Below is a small trained network, with its code and all its weights. Each question gives an input and a target symbol and asks what happens when units are switched off, that is, made to give their printed mean instead of their output.

import numpy as np


def w(rows, s, z=0):
    codes = np.array(rows[::2]) - 128.0
    scale = np.full(codes.shape[1], s)
    scale[-1] = z or s
    return codes * scale


def norm(h):
    return h / np.sqrt((h * h).mean(-1, keepdims=True) + 1e-5)


def f(y):
    return y / 2 * (1 + np.tanh(0.7978845608 * (y + 0.044715 * y**3)))


def softmax(a):
    e = np.exp(a - a.max(-1, keepdims=True))
    return e / e.sum(-1, keepdims=True)


def log_softmax(a):
    a = a - a.max(-1, keepdims=True)
    return a - np.log(np.exp(a).sum(-1, keepdims=True))


def net(x, mask):
    ids = ['ΞΩβεζημτ'.index(c) for c in x.split()]
    T = len(ids)
    res = E[ids] + P[:T]
    u = 0
    for l in range(2):
        r = norm(res)
        for j in range(2):
            rows = slice(3 * j, 3 * j + 3)
            q, k, v = (r @ M[l][rows].T for M in (Q, K, V))
            z = softmax(np.where(np.tri(T) > 0, q @ k.T / 3**0.5, -1e9)) @ v
            o = O[l][rows]
            res = res + np.where(mask[u + j], z, o[:, -1]) @ o[:, :-1]
        u += 2
        y = f(norm(res) @ A[l][:, :-1].T + A[l][:, -1])
        res = res + np.where(mask[u : u + 12], y, B[l][:, -1]) @ B[l][:, :-1]
        u += 12
    return log_softmax(norm(res)[-1] @ U[:, :-1].T + U[:, -1])


Q, K, V, O, A, B = {}, {}, {}, {}, {}, {}
E = w([
[128,109,52],'Ξ',
[113,201,154],'Ω',
[104,113,129],'β',
[178,210,119],'ε',
[49,216,2],'ζ',
[52,64,160],'η',
[84,141,178],'μ',
[129,207,137],'τ',
],0.018)
P = w([
[254,87,74],'0',
[133,114,141],'1',
[137,129,139],'2',
[139,137,139],'3',
[144,146,138],'4',
[141,145,130],'5',
[142,146,128],'6',
[140,147,126],'7',
[143,154,125],'8',
[140,151,123],'9',
[145,165,130],'10',
],0.0081)
Q[0] = w([
[73,136,183],'0.h0',
[104,113,115],'0.h0',
[229,156,128],'0.h0',
[255,60,41],'0.h1',
[98,170,135],'0.h1',
[86,25,59],'0.h1',
],0.0083)
K[0] = w([
[115,230,33],'0.h0',
[139,132,2],'0.h0',
[225,149,76],'0.h0',
[71,122,104],'0.h1',
[210,31,150],'0.h1',
[53,155,106],'0.h1',
],0.008)
V[0] = w([
[171,80,54],'0.h0',
[255,81,153],'0.h0',
[143,108,130],'0.h0',
[47,224,61],'0.h1',
[171,157,63],'0.h1',
[97,201,111],'0.h1',
],0.0076)
O[0] = w([
[136,142,96,52],'0.h0',
[182,170,121,19],'0.h0',
[188,203,254,93],'0.h0',
[206,133,175,254],'0.h1',
[106,105,205,210],'0.h1',
[127,102,79,226],'0.h1',
],0.0083,0.0024)
A[0] = w([
[155,122,193,139],'0.n0',
[198,165,147,180],'0.n1',
[195,91,157,158],'0.n2',
[212,93,142,7],'0.n3',
[121,36,85,181],'0.n4',
[69,252,165,110],'0.n5',
[143,182,116,93],'0.n6',
[141,140,46,237],'0.n7',
[164,195,118,135],'0.n8',
[162,215,100,4],'0.n9',
[89,148,78,145],'0.n10',
[103,134,68,91],'0.n11',
],0.011,0.0027)
B[0] = w([
[108,41,89,145],'0.n0',
[106,79,121,177],'0.n1',
[81,143,17,128],'0.n2',
[169,151,194,120],'0.n3',
[84,63,178,173],'0.n4',
[38,152,2,255],'0.n5',
[57,145,164,160],'0.n6',
[49,141,90,174],'0.n7',
[75,43,160,188],'0.n8',
[108,141,150,182],'0.n9',
[151,55,67,149],'0.n10',
[135,172,32,137],'0.n11',
],0.0055,0.0076)
Q[1] = w([
[200,179,127],'1.h0',
[181,13,68],'1.h0',
[200,5,192],'1.h0',
[165,90,130],'1.h1',
[93,96,115],'1.h1',
[148,149,120],'1.h1',
],0.012)
K[1] = w([
[57,80,254],'1.h0',
[80,51,98],'1.h0',
[38,98,181],'1.h0',
[122,105,115],'1.h1',
[76,68,70],'1.h1',
[169,55,115],'1.h1',
],0.0094)
V[1] = w([
[100,255,81],'1.h0',
[68,157,91],'1.h0',
[150,90,194],'1.h0',
[124,216,93],'1.h1',
[58,92,121],'1.h1',
[86,204,88],'1.h1',
],0.0076)
O[1] = w([
[254,149,196,253],'1.h0',
[37,82,232,225],'1.h0',
[106,87,205,26],'1.h0',
[62,226,57,163],'1.h1',
[182,138,146,222],'1.h1',
[162,97,137,215],'1.h1',
],0.0064,0.0056)
A[1] = w([
[125,131,188,100],'1.n0',
[155,153,161,178],'1.n1',
[62,117,57,253],'1.n2',
[96,187,181,148],'1.n3',
[122,136,82,86],'1.n4',
[220,206,91,103],'1.n5',
[142,156,94,155],'1.n6',
[179,43,49,95],'1.n7',
[158,102,57,138],'1.n8',
[105,149,133,201],'1.n9',
[121,2,126,205],'1.n10',
[45,112,150,147],'1.n11',
],0.013,0.0043)
B[1] = w([
[29,141,92,145],'1.n0',
[151,48,39,143],'1.n1',
[178,126,180,255],'1.n2',
[100,78,103,197],'1.n3',
[96,136,161,141],'1.n4',
[168,62,62,159],'1.n5',
[200,145,177,154],'1.n6',
[10,183,215,150],'1.n7',
[38,85,161,145],'1.n8',
[173,67,149,179],'1.n9',
[206,254,114,208],'1.n10',
[139,64,88,207],'1.n11',
],0.0071,0.0086)
U = w([
[91,180,170,188],'Ξ',
[93,105,102,36],'Ω',
[199,190,108,238],'β',
[213,53,33,110],'ε',
[97,174,16,96],'ζ',
[171,62,193,250],'η',
[102,8,86,140],'μ',
[94,113,103,135],'τ',
],0.015,0.0021)

Each question gives the input, a string of symbols that net reads in full, and the target symbol t.
The units are the heads (3 rows each of Q, K, V and O) and the neurons (one row each of A and B). Each row of codes is followed by its name. A weight is (code - 128) times the scale printed after its matrix; where a second scale follows, it is the last column's (O, A, B and U).
mask holds one flag per unit, layer by layer, with each layer's heads first. A switched-off unit (its flag False) gives its mean, the last column of its rows in O or B, instead of its output. The means were averaged over made-up inputs and are rounded, as every weight is.
A unit's drop is (log p(t) with every unit on - log p(t) with that unit switched off) / (log p(t) with every unit on - log p(t) with every unit switched off).
The circuit of an input: a set's keep is (log p(t) with only the set's units on - log p(t) with every unit switched off) / (log p(t) with every unit on - log p(t) with every unit switched off). Starting from the 12 units with the biggest drops (on a tie, the unit counted first), units are removed one at a time, each time the one whose removal leaves the highest keep (on an exact tie, the one counted first), for as long as the keep stays at least 0.8.
units of the circuit, in order: the units of the circuit, biggest drop first
most important unit: the unit with the biggest drop
top k neurons: the k neurons with the biggest drops, biggest first
k most important neurons of layer l: the k neurons of layer l with the biggest drops, biggest first
which heads matter: for each layer, one digit per head in row order, 1 if its drop is at least 0.15 and else 0, layers parted by /
input τ Ξ τ Ω, target ε: 3 most important neurons of layer 0	[0.n4, 0.n2, 0.n5]
input τ μ ε, target ε: which heads matter	10 / 00
input τ Ω Ω η τ, target ε: top 3 neurons	[0.n4, 0.n2, 0.n5]
input μ Ξ β η Ω β τ Ω Ω, target ζ: units of the circuit, in order	[0.n5]
input τ Ω Ξ Ω τ ε Ω η, target η: 2 most important neurons of layer 0	[0.n5, 0.n4]
input τ η Ω Ξ Ω β Ω, target ε: which heads matter	10 / 10
input ε η Ω, target β: which heads matter	10 / 10
input ζ τ β β Ξ Ξ ζ η, target η: top 2 neurons	[1.n10, 0.n4]
input τ μ Ω μ, target μ: top 3 neurons	[1.n1, 1.n2, 1.n0]
input Ω μ ζ ζ β μ Ω ε ε Ξ Ω, target μ: which heads matter	01 / 00
input η Ω ε η η ε β, target β: which heads matter	00 / 00
input ε μ Ω, target β: which heads matter	10 / 11
input τ Ξ Ω Ω ζ Ω η τ, target ε: 2 most important neurons of layer 0	[0.n2, 0.n4]
input Ω Ω β η Ω τ, target μ: top 2 neurons	[1.n10, 0.n8]
input Ω Ξ Ξ ε τ η Ω τ τ, target μ: which heads matter	01 / 00
input ζ ζ η ζ ζ τ Ω, target η: 3 most important neurons of layer 0	[0.n5, 0.n7, 0.n4]
input ε Ω Ξ ε Ω μ, target μ: most important unit	0.h1
input ζ Ξ ε ε μ τ Ω τ, target η: top 3 neurons	[0.n8, 0.n1, 0.n5]
input μ Ω ζ β τ μ ζ τ, target ζ: top 2 neurons	[0.n5, 1.n10]
input Ω τ β μ τ Ω Ω, target μ: which heads matter	00 / 00
input ζ Ω Ω Ω Ω Ξ μ Ω Ω β τ, target η: 2 most important neurons of layer 1	[1.n2, 1.n10]
input ζ Ω β ε Ω ζ Ω, target η: 2 most important neurons of layer 0	[0.n5, 0.n8]
